Below is a small trained network, with its code and all its weights. Each question gives an input and a class and asks what happens when units are switched off, that is, made to give their printed mean instead of their output.

import numpy as np


def w(rows, s, z=0):
    codes = np.array(rows[::2]) - 128.0
    scale = np.full(codes.shape[1], s)
    scale[-1] = z or s
    return codes * scale


def norm(h):
    return h / np.sqrt((h * h).mean(-1, keepdims=True) + 1e-5)


def f(y):
    return y / 2 * (1 + np.tanh(0.7978845608 * (y + 0.044715 * y**3)))


def log_softmax(a):
    a = a - a.max(-1, keepdims=True)
    return a - np.log(np.exp(a).sum(-1, keepdims=True))


def net(x, mask):
    res = np.array(x, float).reshape(1, 6) / 4 @ E
    u = 0
    for l in range(2):
        y = f(norm(res) @ A[l][:, :-1].T + A[l][:, -1])
        res = res + np.where(mask[u : u + 7], y, B[l][:, -1]) @ B[l][:, :-1]
        u += 7
    return log_softmax(norm(res)[-1] @ U[:, :-1].T + U[:, -1])


A, B = {}, {}
E = w([
[95,183,198,93,153,118,17],'x0',
[168,69,96,92,140,95,81],'x1',
[168,153,125,106,58,192,97],'x2',
[125,105,144,124,136,139,127],'x3',
[203,140,163,252,132,98,92],'x4',
[125,126,127,130,126,131,124],'x5',
],0.0039)
A[0] = w([
[69,140,121,14,212,168,142,19],'L0N0',
[174,52,38,73,133,43,29,51],'L0N1',
[68,148,184,88,146,48,51,22],'L0N2',
[85,157,228,81,94,54,83,48],'L0N3',
[41,89,154,144,226,1,146,5],'L0N4',
[14,238,183,190,133,168,201,8],'L0N5',
[183,44,44,66,165,47,40,93],'L0N6',
],0.0051,0.002)
B[0] = w([
[125,111,147,161,97,50,83,218],'L0N0',
[109,139,194,136,120,187,188,229],'L0N1',
[97,108,88,138,186,152,130,195],'L0N2',
[116,156,79,162,119,157,143,180],'L0N3',
[255,138,101,48,148,134,136,218],'L0N4',
[106,121,233,117,121,196,217,200],'L0N5',
[84,161,198,162,93,184,208,254],'L0N6',
],0.0094,0.0027)
A[1] = w([
[69,126,89,33,101,140,123,128],'L1N0',
[184,130,75,101,196,125,193,171],'L1N1',
[31,80,65,52,65,84,162,36],'L1N2',
[56,195,81,135,204,176,38,1],'L1N3',
[110,36,2,175,81,142,202,31],'L1N4',
[172,125,144,249,137,77,93,96],'L1N5',
[205,178,124,57,18,221,63,58],'L1N6',
],0.0065,0.00094)
B[1] = w([
[226,132,186,192,132,129,94,213],'L1N0',
[120,107,56,84,81,127,107,243],'L1N1',
[169,132,177,200,83,73,57,248],'L1N2',
[53,117,10,173,152,125,118,221],'L1N3',
[2,184,76,145,236,174,73,249],'L1N4',
[130,111,195,120,75,73,68,211],'L1N5',
[192,80,72,30,176,77,192,252],'L1N6',
],0.0078,0.0023)
U = w([
[83,142,206,124,88,211,239,234],'0',
[14,151,3,171,190,153,69,58],'1',
[173,115,203,177,56,35,39,2],'2',
[209,104,53,21,139,112,167,160],'3',
],0.0063,0.001)

Each question gives the input, the list of numbers given to net, and the class t.
The units are the neurons (one row each of A and B). Each row of codes is followed by its name. A weight is (code - 128) times the scale printed after its matrix; where a second scale follows, it is the last column's (A, B and U).
mask holds one flag per neuron, layer by layer. A switched-off neuron (its flag False) gives its mean, the last column of its row in B, instead of its output. The means were averaged over made-up inputs and are rounded, as every weight is.
A unit's drop is (log p(t) with every unit on - log p(t) with that unit switched off) / (log p(t) with every unit on - log p(t) with every unit switched off).
unit that matters most: the unit with the biggest drop
top k neurons: the k neurons with the biggest drops, biggest first
k most important neurons of layer l: the k neurons of layer l with the biggest drops, biggest first
drop of u: that unit's drop, to one decimal
input [-8,-1,-5,1,5,0], class 1: unit that matters most => L1N4
input [-7,3,6,-7,-2,2], class 1: top 2 neurons => [L1N4 L0N4]
input [5,2,4,-4,4,-7], class 1: top 4 neurons => [L1N3 L0N4 L0N0 L0N2]
input [-2,0,4,-4,1,5], class 3: top 2 neurons => [L1N6 L0N2]
input [-8,3,8,3,2,-6], class 1: 2 most important neurons of layer 0 => [L0N4 L0N5]
input [-7,-7,-3,-6,-8,-7], class 2: 3 most important neurons of layer 1 => [L1N2 L1N0 L1N3]
input [5,-4,-6,7,2,4], class 3: 2 most important neurons of layer 1 => [L1N4 L1N1]
input [3,4,1,1,-1,4], class 0: top 2 neurons => [L0N6 L0N1]
input [6,1,2,3,-4,-2], class 1: top 2 neurons => [L1N3 L0N2]
input [3,6,-6,5,-8,-1], class 2: top 3 neurons => [L0N0 L0N5 L1N2]
input [7,0,-2,4,7,-7], class 1: top 2 neurons => [L1N3 L0N2]
input [-3,0,4,3,0,-1], class 3: top 3 neurons => [L1N6 L0N2 L0N3]
input [6,-5,4,-2,-8,-3], class 2: 3 most important neurons of layer 1 => [L1N0 L1N2 L1N4]
input [0,-4,-7,8,-6,-3], class 3: 3 most important neurons of layer 0 => [L0N4 L0N6 L0N5]
input [-5,-6,3,6,7,3], class 2: unit that matters most => L1N5
input [1,5,0,-4,5,3], class 0: top 2 neurons => [L0N6 L0N1]
input [4,7,8,0,6,4], class 3: top 2 neurons => [L1N6 L0N0]
input [-1,7,4,4,6,0], class 0: 2 most important neurons of layer 0 => [L0N6 L0N1]
input [-1,7,-4,8,7,7], class 0: top 3 neurons => [L0N6 L0N1 L0N0]
input [7,-4,3,2,-5,2], class 1: unit that matters most => L1N3
input [-4,-5,-5,0,8,6], class 2: top 2 neurons => [L1N5 L0N6]
input [-4,0,-1,-8,-5,-1], class 2: 3 most important neurons of layer 1 => [L1N2 L1N0 L1N3]
input [-2,6,-4,-5,-8,-4], class 2: top 2 neurons => [L1N2 L0N0]
input [0,5,-5,1,5,3], class 0: top 3 neurons => [L0N6 L0N1 L1N6]
input [-3,-4,-7,-3,4,-1], class 3: top 3 neurons => [L0N4 L0N6 L1N1]
input [2,4,-7,-6,2,-7], class 3: 2 most important neurons of layer 0 => [L0N4 L0N5]
input [4,-4,5,-1,-7,4], class 2: unit that matters most => L0N4
input [6,8,-1,-5,4,-7], class 0: 2 most important neurons of layer 0 => [L0N6 L0N1]
input [5,7,-5,-5,-2,-8], class 0: 2 most important neurons of layer 0 => [L0N6 L0N1]
input [3,-3,7,5,-1,-5], class 3: drop of L1N6 => 0.4
